Below is a small trained network, with its code and all its weights. Each question gives an input and a class and asks what happens when units are switched off, that is, made to give their printed mean instead of their output.

import numpy as np


def w(rows, s, z=0):
    codes = np.array(rows[::2]) - 128.0
    scale = np.full(codes.shape[1], s)
    scale[-1] = z or s
    return codes * scale


def norm(h):
    return h / np.sqrt((h * h).mean(-1, keepdims=True) + 1e-5)


def f(y):
    return y / 2 * (1 + np.tanh(0.7978845608 * (y + 0.044715 * y**3)))


def log_softmax(a):
    a = a - a.max(-1, keepdims=True)
    return a - np.log(np.exp(a).sum(-1, keepdims=True))


def net(x, mask):
    res = np.array(x, float).reshape(1, 4) / 4 @ E
    u = 0
    for l in range(3):
        y = f(norm(res) @ A[l][:, :-1].T + A[l][:, -1])
        res = res + np.where(mask[u : u + 5], y, B[l][:, -1]) @ B[l][:, :-1]
        u += 5
    return log_softmax(norm(res)[-1] @ U[:, :-1].T + U[:, -1])


A, B = {}, {}
E = w([
[92,190,163,214,132,90],'x0',
[165,137,74,253,103,77],'x1',
[189,117,213,133,104,147],'x2',
[132,134,124,127,128,130],'x3',
],0.0079)
A[0] = w([
[154,101,140,171,115,172,76],'L0N0',
[29,174,128,178,239,228,33],'L0N1',
[168,93,116,48,188,129,108],'L0N2',
[119,81,146,81,108,1,4],'L0N3',
[86,162,140,137,128,167,226],'L0N4',
],0.0077,0.0028)
B[0] = w([
[158,169,136,82,104,205,145],'L0N0',
[129,151,119,109,236,138,223],'L0N1',
[63,134,104,155,129,202,251],'L0N2',
[120,114,98,190,254,118,80],'L0N3',
[107,151,189,47,96,58,227],'L0N4',
],0.0097,0.0025)
A[1] = w([
[80,166,101,195,151,142,196],'L1N0',
[27,151,94,140,190,108,186],'L1N1',
[184,130,123,98,142,166,120],'L1N2',
[145,66,2,153,78,136,3],'L1N3',
[234,58,65,228,121,184,17],'L1N4',
],0.0082,0.0026)
B[1] = w([
[86,96,186,104,24,144,191],'L1N0',
[111,138,70,138,130,134,254],'L1N1',
[150,150,56,170,176,201,150],'L1N2',
[128,75,186,93,146,2,208],'L1N3',
[194,153,106,130,196,108,249],'L1N4',
],0.0093,0.0044)
A[2] = w([
[123,118,60,87,3,245,203],'L2N0',
[248,116,113,32,158,151,22],'L2N1',
[180,142,137,229,115,122,171],'L2N2',
[140,168,91,126,153,54,5],'L2N3',
[140,128,247,136,145,202,209],'L2N4',
],0.0074,0.0025)
B[2] = w([
[145,2,138,168,94,159,253],'L2N0',
[122,153,80,242,203,31,198],'L2N1',
[43,163,46,110,79,247,219],'L2N2',
[78,74,193,21,225,151,153],'L2N3',
[226,170,205,152,180,104,245],'L2N4',
],0.0088,0.0036)
U = w([
[85,44,56,61,92,195,176],'0',
[209,40,166,143,155,199,113],'1',
[146,66,81,65,137,6,123],'2',
[221,149,31,193,166,106,117],'3',
[28,189,131,40,174,111,44],'4',
[182,193,204,98,135,100,226],'5',
[48,142,79,163,25,89,135],'6',
[171,221,130,181,15,185,4],'7',
],0.016,0.0032)

Each question gives the input, the list of numbers given to net, and the class t.
The units are the neurons (one row each of A and B). Each row of codes is followed by its name. A weight is (code - 128) times the scale printed after its matrix; where a second scale follows, it is the last column's (A, B and U).
mask holds one flag per neuron, layer by layer. A switched-off neuron (its flag False) gives its mean, the last column of its row in B, instead of its output. The means were averaged over made-up inputs and are rounded, as every weight is.
A unit's drop is (log p(t) with every unit on - log p(t) with that unit switched off) / (log p(t) with every unit on - log p(t) with every unit switched off).
The circuit of an input: a set's keep is (log p(t) with only the set's units on - log p(t) with every unit switched off) / (log p(t) with every unit on - log p(t) with every unit switched off). Starting from the 12 units with the biggest drops (on a tie, the unit counted first), units are removed one at a time, each time the one whose removal leaves the highest keep (on an exact tie, the one counted first), for as long as the keep stays at least 0.8.
units of the circuit, in order: the units of the circuit, biggest drop first
unit that matters most: the unit with the biggest drop
k most important neurons: the k neurons with the biggest drops, biggest first
k most important neurons of layer l: the k neurons of layer l with the biggest drops, biggest first
input [-2,1,-2,5], class 2: units of the circuit, in order : [L1N3]
input [-2,4,8,-8], class 3: units of the circuit, in order : [L2N1; L1N4]
input [0,2,0,-2], class 2: 2 most important neurons : [L0N4; L1N3]
input [0,-1,-1,-6], class 0: units of the circuit, in order : [L1N1; L1N4]
input [-1,3,7,5], class 3: 2 most important neurons of layer 1 : [L1N4; L1N0]
input [4,1,6,-8], class 7: 3 most important neurons : [L2N2; L1N3; L0N1]
input [2,1,2,2], class 7: 3 most important neurons : [L1N3; L0N1; L0N2]
input [-3,4,8,3], class 3: 2 most important neurons : [L2N1; L1N4]
input [0,-3,-7,-6], class 0: 2 most important neurons of layer 2 : [L2N4; L2N1]
input [1,5,2,2], class 7: 2 most important neurons of layer 1 : [L1N1; L1N0]
input [4,6,1,2], class 7: 2 most important neurons of layer 2 : [L2N1; L2N0]
input [1,7,1,7], class 7: 4 most important neurons : [L2N2; L1N0; L2N1; L1N1]
input [4,2,1,-3], class 7: units of the circuit, in order : [L1N3; L2N1]
input [3,4,-5,7], class 6: units of the circuit, in order : [L1N0]
input [-1,8,-2,-8], class 2: 2 most important neurons : [L1N3; L1N4]
input [-8,3,8,5], class 3: 2 most important neurons : [L2N1; L1N4]
input [-8,6,0,-8], class 2: 2 most important neurons of layer 2 : [L2N3; L2N4]
input [7,3,7,-4], class 7: 2 most important neurons : [L2N2; L1N3]
input [5,-1,0,2], class 4: 2 most important neurons of layer 1 : [L1N1; L1N3]
input [8,8,-2,6], class 6: unit that matters most : L2N4
input [-5,4,0,-2], class 2: 2 most important neurons of layer 2 : [L2N3; L2N4]
input [-1,2,-6,-7], class 2: 2 most important neurons of layer 2 : [L2N2; L2N3]
